Below are the code and all the weights of a small trained network. Each question names an input and a target symbol and asks about switching units off, where a switched-off unit gives its printed mean instead of its output.

import numpy as np


def w(rows, s, z=0):
    codes = np.array(rows[::2]) - 128.0
    scale = np.full(codes.shape[1], s)
    scale[-1] = z or s
    return codes * scale


def norm(h):
    return h / np.sqrt((h * h).mean(-1, keepdims=True) + 1e-5)


def f(y):
    return np.maximum(y, 0)


def softmax(a):
    e = np.exp(a - a.max(-1, keepdims=True))
    return e / e.sum(-1, keepdims=True)


def log_softmax(a):
    a = a - a.max(-1, keepdims=True)
    return a - np.log(np.exp(a).sum(-1, keepdims=True))


def net(x, mask):
    ids = ['αγεηθλμξπστφψω'.index(c) for c in x.split()]
    T = len(ids)
    res = E[ids] + P[:T]
    u = 0
    for l in range(3):
        q, k, v = (norm(res) @ M[l].T for M in (Q, K, V))
        z = softmax(np.where(np.tri(T) > 0, q @ k.T / 4**0.5, -1e9)) @ v
        res = res + np.where(mask[u], z, O[l][:, -1]) @ O[l][:, :-1]
        u += 1
        y = f(norm(res) @ A[l][:, :-1].T + A[l][:, -1])
        res = res + np.where(mask[u : u + 4], y, B[l][:, -1]) @ B[l][:, :-1]
        u += 4
    return log_softmax(norm(res)[-1] @ U[:, :-1].T + U[:, -1])


Q, K, V, O, A, B = {}, {}, {}, {}, {}, {}
E = w([
[146,163,95,135,145,68,163,135,147,110,193,115],'α',
[149,118,143,181,140,177,109,118,178,110,100,97],'γ',
[134,130,117,115,166,118,147,98,110,159,115,98],'ε',
[146,90,132,193,152,136,110,103,147,104,96,116],'η',
[139,99,106,211,153,163,122,133,172,130,123,132],'θ',
[149,155,122,121,157,146,170,108,105,141,114,91],'λ',
[115,144,124,123,173,156,150,111,109,154,109,95],'μ',
[171,128,114,117,115,122,187,109,148,104,138,84],'ξ',
[154,121,100,167,79,159,117,91,140,248,141,133],'π',
[176,125,155,150,130,138,99,92,159,53,104,94],'σ',
[199,107,98,183,144,135,91,98,164,78,143,125],'τ',
[79,166,162,81,79,169,57,101,176,175,166,142],'φ',
[142,127,176,139,90,86,85,64,92,129,149,226],'ψ',
[143,163,202,198,52,170,186,168,138,113,137,196],'ω',
],0.016)
P = w([
[85,138,63,95,121,117,108,110,163,82,1,185],'0',
[198,87,186,104,180,111,104,172,151,202,124,170],'1',
[159,115,160,126,169,105,120,101,188,174,154,153],'2',
[141,170,135,139,128,81,150,90,208,155,93,158],'3',
[96,83,137,103,70,168,123,125,71,133,144,145],'4',
[165,86,150,100,134,134,87,137,91,167,191,143],'5',
[136,171,69,144,110,135,82,85,107,104,145,146],'6',
[121,153,212,178,89,120,126,124,105,150,108,120],'7',
[126,128,165,136,84,132,121,137,64,149,145,136],'8',
[140,168,144,163,86,115,77,119,107,127,130,87],'9',
],0.0093)
Q[0] = w([
[93,105,74,10,124,132,192,155,58,140,172,144],'0.h1',
[79,113,147,112,124,130,187,166,128,81,80,221],'0.h1',
[97,123,179,131,155,75,170,170,127,121,100,77],'0.h1',
[68,132,190,131,40,104,185,105,89,191,161,142],'0.h1',
],0.012)
K[0] = w([
[209,65,234,118,233,124,133,127,173,197,221,103],'0.h1',
[156,51,141,65,158,100,139,255,111,152,72,128],'0.h1',
[105,36,43,111,165,150,149,131,77,115,155,80],'0.h1',
[151,74,248,136,79,171,55,218,4,126,253,81],'0.h1',
],0.0096)
V[0] = w([
[141,95,74,186,117,199,131,198,245,172,150,88],'0.h1',
[72,23,91,211,155,37,144,129,105,138,114,112],'0.h1',
[61,162,186,101,253,145,80,131,150,63,118,111],'0.h1',
[33,182,121,137,150,149,112,182,117,168,183,217],'0.h1',
],0.0056)
O[0] = w([
[219,221,185,138,158,125,83,174,160,82,104,91,7],'0.h1',
[160,57,62,171,80,59,58,221,50,122,2,54,43],'0.h1',
[150,76,146,201,131,133,124,59,116,78,89,158,80],'0.h1',
[244,164,71,114,66,175,136,93,210,89,31,218,83],'0.h1',
],0.0076,0.0017)
A[0] = w([
[140,155,234,117,90,130,32,156,167,2,61,82,236],'0.n1',
[133,94,107,95,124,134,162,182,85,109,119,45,29],'0.n2',
[144,141,147,179,59,54,179,202,159,103,204,163,207],'0.n3',
[178,122,103,184,56,152,77,137,126,134,80,242,255],'0.n4',
],0.0045,0.00081)
B[0] = w([
[109,112,79,200,147,137,160,139,174,198,173,175,212],'0.n1',
[124,203,116,125,83,57,100,120,117,161,76,32,164],'0.n2',
[192,111,116,57,148,182,120,84,21,118,108,114,208],'0.n3',
[113,104,254,190,90,128,73,159,117,51,209,34,254],'0.n4',
],0.0068,0.0034)
Q[1] = w([
[75,97,125,171,102,102,239,116,214,173,173,200],'1.h1',
[123,119,183,24,23,190,66,135,71,197,136,139],'1.h1',
[135,158,191,29,166,184,107,44,164,21,90,140],'1.h1',
[148,91,156,254,121,132,45,163,150,110,170,109],'1.h1',
],0.0048)
K[1] = w([
[34,135,128,125,58,167,94,113,102,136,67,155],'1.h1',
[133,105,150,64,121,182,54,122,86,172,201,110],'1.h1',
[119,255,211,66,145,156,208,124,162,166,151,158],'1.h1',
[157,91,143,219,155,150,78,165,150,163,60,131],'1.h1',
],0.0069)
V[1] = w([
[98,103,219,128,46,66,229,178,190,148,49,135],'1.h1',
[153,101,212,143,52,194,160,123,152,253,104,52],'1.h1',
[67,91,80,127,149,97,79,153,113,81,178,131],'1.h1',
[69,135,192,136,114,167,157,161,58,144,78,128],'1.h1',
],0.0041)
O[1] = w([
[100,61,95,161,187,138,18,240,107,115,211,109,65],'1.h1',
[141,203,65,214,156,81,132,126,54,144,123,205,255],'1.h1',
[219,165,170,146,88,133,108,73,146,111,111,97,103],'1.h1',
[61,135,63,86,139,148,219,254,143,57,163,214,115],'1.h1',
],0.0068,0.0018)
A[1] = w([
[178,123,123,143,10,140,75,154,201,190,140,241,81],'1.n1',
[118,147,109,163,184,201,174,99,112,172,96,108,253],'1.n2',
[100,163,62,2,176,110,186,156,110,178,138,78,124],'1.n3',
[166,179,72,152,165,58,96,68,132,121,167,141,175],'1.n4',
],0.006,0.0033)
B[1] = w([
[68,99,74,75,110,200,76,212,128,159,88,158,210],'1.n1',
[222,119,122,63,94,80,174,115,108,146,179,117,254],'1.n2',
[152,210,102,254,187,210,42,57,145,70,130,170,201],'1.n3',
[92,103,157,119,112,148,195,184,122,205,79,123,214],'1.n4',
],0.0084,0.0064)
Q[2] = w([
[132,54,175,255,201,114,144,191,150,129,133,60],'2.h1',
[160,49,86,197,174,123,137,77,239,108,107,177],'2.h1',
[100,108,193,210,136,97,208,95,155,174,146,63],'2.h1',
[145,83,89,116,193,145,135,101,134,80,91,33],'2.h1',
],0.0083)
K[2] = w([
[112,87,106,152,218,97,173,151,203,75,97,64],'2.h1',
[32,1,99,71,162,164,82,153,239,35,13,177],'2.h1',
[74,154,45,50,204,117,114,86,142,72,136,59],'2.h1',
[173,43,117,101,235,87,79,134,182,190,105,136],'2.h1',
],0.0063)
V[2] = w([
[94,123,224,97,83,157,185,231,22,4,114,193],'2.h1',
[95,93,128,156,162,30,41,39,97,197,46,236],'2.h1',
[72,126,142,55,115,20,59,130,211,69,196,92],'2.h1',
[150,133,34,51,171,152,169,58,44,101,106,68],'2.h1',
],0.0049)
O[2] = w([
[184,46,233,236,110,137,218,90,74,188,56,50,90],'2.h1',
[51,227,78,127,46,2,154,72,28,58,141,171,171],'2.h1',
[78,169,91,199,76,164,110,119,112,187,248,65,2],'2.h1',
[94,62,59,107,218,74,92,105,178,151,126,160,164],'2.h1',
],0.0068,0.0037)
A[2] = w([
[51,32,111,196,2,91,72,130,96,160,74,172,32],'2.n1',
[117,131,92,91,200,48,203,101,58,141,156,92,181],'2.n2',
[206,105,79,96,84,155,126,99,78,179,63,164,68],'2.n3',
[37,41,158,144,81,108,123,65,138,157,152,153,5],'2.n4',
],0.0062,0.0015)
B[2] = w([
[82,204,252,72,195,130,132,108,174,182,120,139,254],'2.n1',
[71,71,164,154,65,189,135,182,139,70,86,108,254],'2.n2',
[111,94,65,109,138,46,100,127,100,138,174,88,233],'2.n3',
[224,154,53,159,78,88,196,161,65,184,98,147,212],'2.n4',
],0.011,0.0053)
U = w([
[70,156,90,227,194,163,55,98,130,176,178,102,167],'α',
[206,254,107,151,168,98,118,135,133,73,115,198,86],'γ',
[56,139,90,143,106,71,64,125,101,65,112,174,173],'ε',
[90,182,206,109,166,117,90,98,141,104,51,38,138],'η',
[137,134,128,212,46,111,31,186,111,86,23,108,182],'θ',
[136,28,95,85,86,94,190,155,127,101,108,155,132],'λ',
[205,132,120,201,214,119,158,45,115,173,94,134,116],'μ',
[15,80,167,137,119,154,145,144,134,131,189,70,62],'ξ',
[169,165,42,102,108,83,122,241,132,194,87,122,96],'π',
[128,147,28,195,67,117,145,98,49,159,195,97,170],'σ',
[173,129,96,74,97,60,42,35,156,139,135,83,184],'τ',
[86,116,106,118,122,252,116,54,187,117,129,236,170],'φ',
[117,199,187,34,110,78,226,95,107,171,174,154,101],'ψ',
[166,101,211,94,119,211,168,201,130,153,56,117,4],'ω',
],0.0087,0.003)

Each question gives the input, a string of symbols that net reads in full, and the target symbol t.
The units are the heads (4 rows each of Q, K, V and O) and the neurons (one row each of A and B). Each row of codes is followed by its name. A weight is (code - 128) times the scale printed after its matrix; where a second scale follows, it is the last column's (O, A, B and U).
mask holds one flag per unit, layer by layer, with each layer's heads first. A switched-off unit (its flag False) gives its mean, the last column of its rows in O or B, instead of its output. The means were averaged over made-up inputs and are rounded, as every weight is.
A unit's drop is (log p(t) with every unit on - log p(t) with that unit switched off) / (log p(t) with every unit on - log p(t) with every unit switched off).
unit that matters most: the unit with the biggest drop
k most important neurons: the k neurons with the biggest drops, biggest first
k most important neurons of layer l: the k neurons of layer l with the biggest drops, biggest first
drop when u is switched off: that unit's drop, to one decimal
input ψ λ λ τ, target ψ: unit that matters most => 2.n1
input μ ε ψ α λ μ ψ φ λ μ, target σ: 3 most important neurons => [1.n3, 0.n4, 2.n1]
input α α ψ π ω μ σ μ, target μ: 3 most important neurons => [1.n3, 0.n4, 0.n3]
input η η π μ λ τ η λ, target φ: 3 most important neurons => [1.n3, 0.n4, 2.n2]
input λ α γ α ψ μ, target ω: 2 most important neurons of layer 2 => [2.n2, 2.n1]
input γ τ ψ φ θ μ ψ μ ω τ, target γ: 2 most important neurons of layer 2 => [2.n2, 2.n3]
input π α π α τ, target π: 2 most important neurons => [0.n1, 1.n4]
input μ γ μ θ λ μ η τ, target μ: 2 most important neurons => [2.n4, 2.n2]
input ψ π γ λ τ η γ π, target π: 2 most important neurons => [2.n1, 1.n1]
input ψ λ μ λ ω ξ, target λ: 4 most important neurons => [2.n1, 2.n2, 0.n4, 1.n4]
input ψ α ψ α λ ω π ω γ λ, target γ: 2 most important neurons => [1.n3, 1.n1]
input λ ε ω μ λ, target ε: 2 most important neurons => [1.n3, 1.n1]
input μ μ ω μ ψ α η, target μ: 2 most important neurons of layer 2 => [2.n4, 2.n1]
input π ξ μ ξ γ λ, target λ: 2 most important neurons => [2.n2, 2.n1]
input μ ω ω λ λ, target μ: unit that matters most => 2.h1
input γ μ τ τ μ ξ θ, target γ: 2 most important neurons => [0.n1, 2.n2]
input ψ σ α φ ψ μ ψ ω ξ α, target σ: 2 most important neurons of layer 2 => [2.n1, 2.n3]
input μ α π μ λ τ μ ξ μ, target η: 2 most important neurons => [1.n3, 2.n2]
input μ π η ε π μ, target θ: 2 most important neurons => [2.n2, 2.n1]
input τ μ λ ω ψ π θ, target τ: unit that matters most => 1.h1
input ε μ π μ λ, target λ: 2 most important neurons => [2.n2, 1.n2]
input μ ψ π, target ψ: 2 most important neurons of layer 2 => [2.n1, 2.n2]
input η γ λ η ξ, target ω: 2 most important neurons => [2.n3, 0.n4]
input θ σ τ λ, target π: 2 most important neurons of layer 1 => [1.n3, 1.n4]
input ξ ψ σ θ ω η μ γ ε, target θ: 2 most important neurons of layer 2 => [2.n1, 2.n2]
input λ θ φ φ μ τ μ η ω α, target λ: 2 most important neurons of layer 1 => [1.n4, 1.n1]
input σ λ λ α λ μ φ ψ τ η, target σ: most important neuron of layer 2 => [2.n4]
input ε ω ω, target ω: drop when 0.n3 is switched off => 0.1
input μ ω μ μ ω α ψ ξ, target μ: drop when 0.h1 is switched off => 1.0
